Below is a small trained network, with its code and all its weights. Each question gives an input and a target symbol and asks what happens when units are switched off, that is, made to give their printed mean instead of their output.

import numpy as np


def w(rows, s, z=0):
    codes = np.array(rows[::2]) - 128.0
    scale = np.full(codes.shape[1], s)
    scale[-1] = z or s
    return codes * scale


def f(y):
    return y / 2 * (1 + np.tanh(0.7978845608 * (y + 0.044715 * y**3)))


def softmax(a):
    e = np.exp(a - a.max(-1, keepdims=True))
    return e / e.sum(-1, keepdims=True)


def log_softmax(a):
    a = a - a.max(-1, keepdims=True)
    return a - np.log(np.exp(a).sum(-1, keepdims=True))


def net(x, mask):
    ids = ['αβγδζηθξπστφψω'.index(c) for c in x.split()]
    T = len(ids)
    res = E[ids] + P[:T]
    r = res
    for j in range(2):
        rows = slice(2 * j, 2 * j + 2)
        q, k, v = (r @ M[0][rows].T for M in (Q, K, V))
        z = softmax(np.where(np.tri(T) > 0, q @ k.T / 2**0.5, -1e9)) @ v
        o = O[0][rows]
        res = res + np.where(mask[j], z, o[:, -1]) @ o[:, :-1]
    y = f(res @ A[0][:, :-1].T + A[0][:, -1])
    res = res + np.where(mask[2:14], y, B[0][:, -1]) @ B[0][:, :-1]
    return log_softmax(res[-1] @ U[:, :-1].T + U[:, -1])


Q, K, V, O, A, B = {}, {}, {}, {}, {}, {}
E = w([
[128,78,162],'α',
[90,187,85],'β',
[91,105,131],'γ',
[116,162,153],'δ',
[141,144,160],'ζ',
[194,159,168],'η',
[143,128,138],'θ',
[129,127,109],'ξ',
[212,95,181],'π',
[115,88,58],'σ',
[201,100,64],'τ',
[174,202,74],'φ',
[253,18,67],'ψ',
[137,130,110],'ω',
],0.014)
P = w([
[109,165,181],'0',
[110,176,192],'1',
[254,57,86],'2',
[98,165,195],'3',
[248,49,85],'4',
[88,175,208],'5',
[252,61,94],'6',
[86,180,206],'7',
[238,61,103],'8',
[89,186,223],'9',
],0.0036)
Q[0] = w([
[72,110,214],'head 1',
[98,199,153],'head 1',
[47,112,43],'head 2',
[250,59,30],'head 2',
],0.016)
K[0] = w([
[128,127,237],'head 1',
[101,202,127],'head 1',
[59,76,52],'head 2',
[245,185,8],'head 2',
],0.016)
V[0] = w([
[202,98,88],'head 1',
[85,201,238],'head 1',
[140,102,253],'head 2',
[213,184,182],'head 2',
],0.0068)
O[0] = w([
[144,140,31,231],'head 1',
[76,207,247,32],'head 1',
[119,50,245,135],'head 2',
[253,115,153,249],'head 2',
],0.005,0.0017)
A[0] = w([
[156,250,157,126],'neuron 1',
[133,143,125,87],'neuron 2',
[8,111,96,137],'neuron 3',
[70,96,158,171],'neuron 4',
[100,163,59,2],'neuron 5',
[104,218,132,68],'neuron 6',
[70,154,131,61],'neuron 7',
[137,105,192,125],'neuron 8',
[53,173,162,126],'neuron 9',
[146,152,123,133],'neuron 10',
[94,126,101,116],'neuron 11',
[91,123,98,122],'neuron 12',
],0.017,0.0043)
B[0] = w([
[111,6,140,254],'neuron 1',
[139,102,132,115],'neuron 2',
[231,169,79,208],'neuron 3',
[58,158,195,185],'neuron 4',
[89,110,181,169],'neuron 5',
[83,184,114,154],'neuron 6',
[138,120,65,133],'neuron 7',
[186,207,171,214],'neuron 8',
[28,163,45,194],'neuron 9',
[106,96,130,155],'neuron 10',
[199,151,156,137],'neuron 11',
[201,164,152,144],'neuron 12',
],0.02,0.0045)
U = w([
[96,194,251,1],'α',
[84,106,5,42],'β',
[117,252,102,160],'γ',
[24,114,150,135],'δ',
[76,124,206,150],'ζ',
[169,66,229,113],'η',
[108,125,163,179],'θ',
[119,122,121,169],'ξ',
[190,176,206,43],'π',
[238,154,78,141],'σ',
[149,89,53,195],'τ',
[103,11,92,160],'φ',
[173,52,2,51],'ψ',
[125,102,110,242],'ω',
],0.0052,0.0042)

Each question gives the input, a string of symbols that net reads in full, and the target symbol t.
The units are the heads (2 rows each of Q, K, V and O) and the neurons (one row each of A and B). Each row of codes is followed by its name. A weight is (code - 128) times the scale printed after its matrix; where a second scale follows, it is the last column's (O, A, B and U).
mask holds one flag per unit, heads first, then neurons. A switched-off unit (its flag False) gives its mean, the last column of its rows in O or B, instead of its output. The means were averaged over made-up inputs and are rounded, as every weight is.
A unit's drop is (log p(t) with every unit on - log p(t) with that unit switched off) / (log p(t) with every unit on - log p(t) with every unit switched off).
The circuit of an input: a set's keep is (log p(t) with only the set's units on - log p(t) with every unit switched off) / (log p(t) with every unit on - log p(t) with every unit switched off). Starting from the 12 units with the biggest drops (on a tie, the unit counted first), units are removed one at a time, each time the one whose removal leaves the highest keep (on an exact tie, the one counted first), for as long as the keep stays at least 0.8.
units of the circuit, in order: the units of the circuit, biggest drop first
unit that matters most: the unit with the biggest drop
k most important neurons: the k neurons with the biggest drops, biggest first
which heads matter: for each layer, one digit per head in row order, 1 if its drop is at least 0.15 and else 0, layers parted by /
drop when u is switched off: that unit's drop, to one decimal
input α φ ζ σ π σ α γ, target γ: unit that matters most	neuron 1
input ξ η γ γ γ ζ α δ, target δ: which heads matter	10
input δ θ γ δ γ π, target π: which heads matter	01
input ζ α η ω σ ζ τ β, target β: units of the circuit, in order	neuron 9; head 1; neuron 7; neuron 8
input φ φ β γ σ φ α α, target α: units of the circuit, in order	neuron 4; neuron 8; head 2; head 1
input γ η η δ τ τ η σ δ η, target η: which heads matter	01
input ω σ σ β, target β: 2 most important neurons	neuron 9; neuron 1
input φ τ β β ω β η φ γ σ, target σ: 2 most important neurons	neuron 3; neuron 1
input ψ β δ β σ φ, target φ: which heads matter	00
input η φ ζ φ, target φ: which heads matter	00
input δ β π δ σ π σ η, target η: 3 most important neurons	neuron 1; neuron 8; neuron 9
input ζ α γ γ γ γ γ α, target α: 2 most important neurons	neuron 4; neuron 8
input δ γ η γ σ, target σ: drop when neuron 11 is switched off	0.2
input σ σ γ σ δ π, target π: drop when neuron 3 is switched off	0.0
input γ γ γ η π η θ γ, target γ: drop when head 2 is switched off	0.2
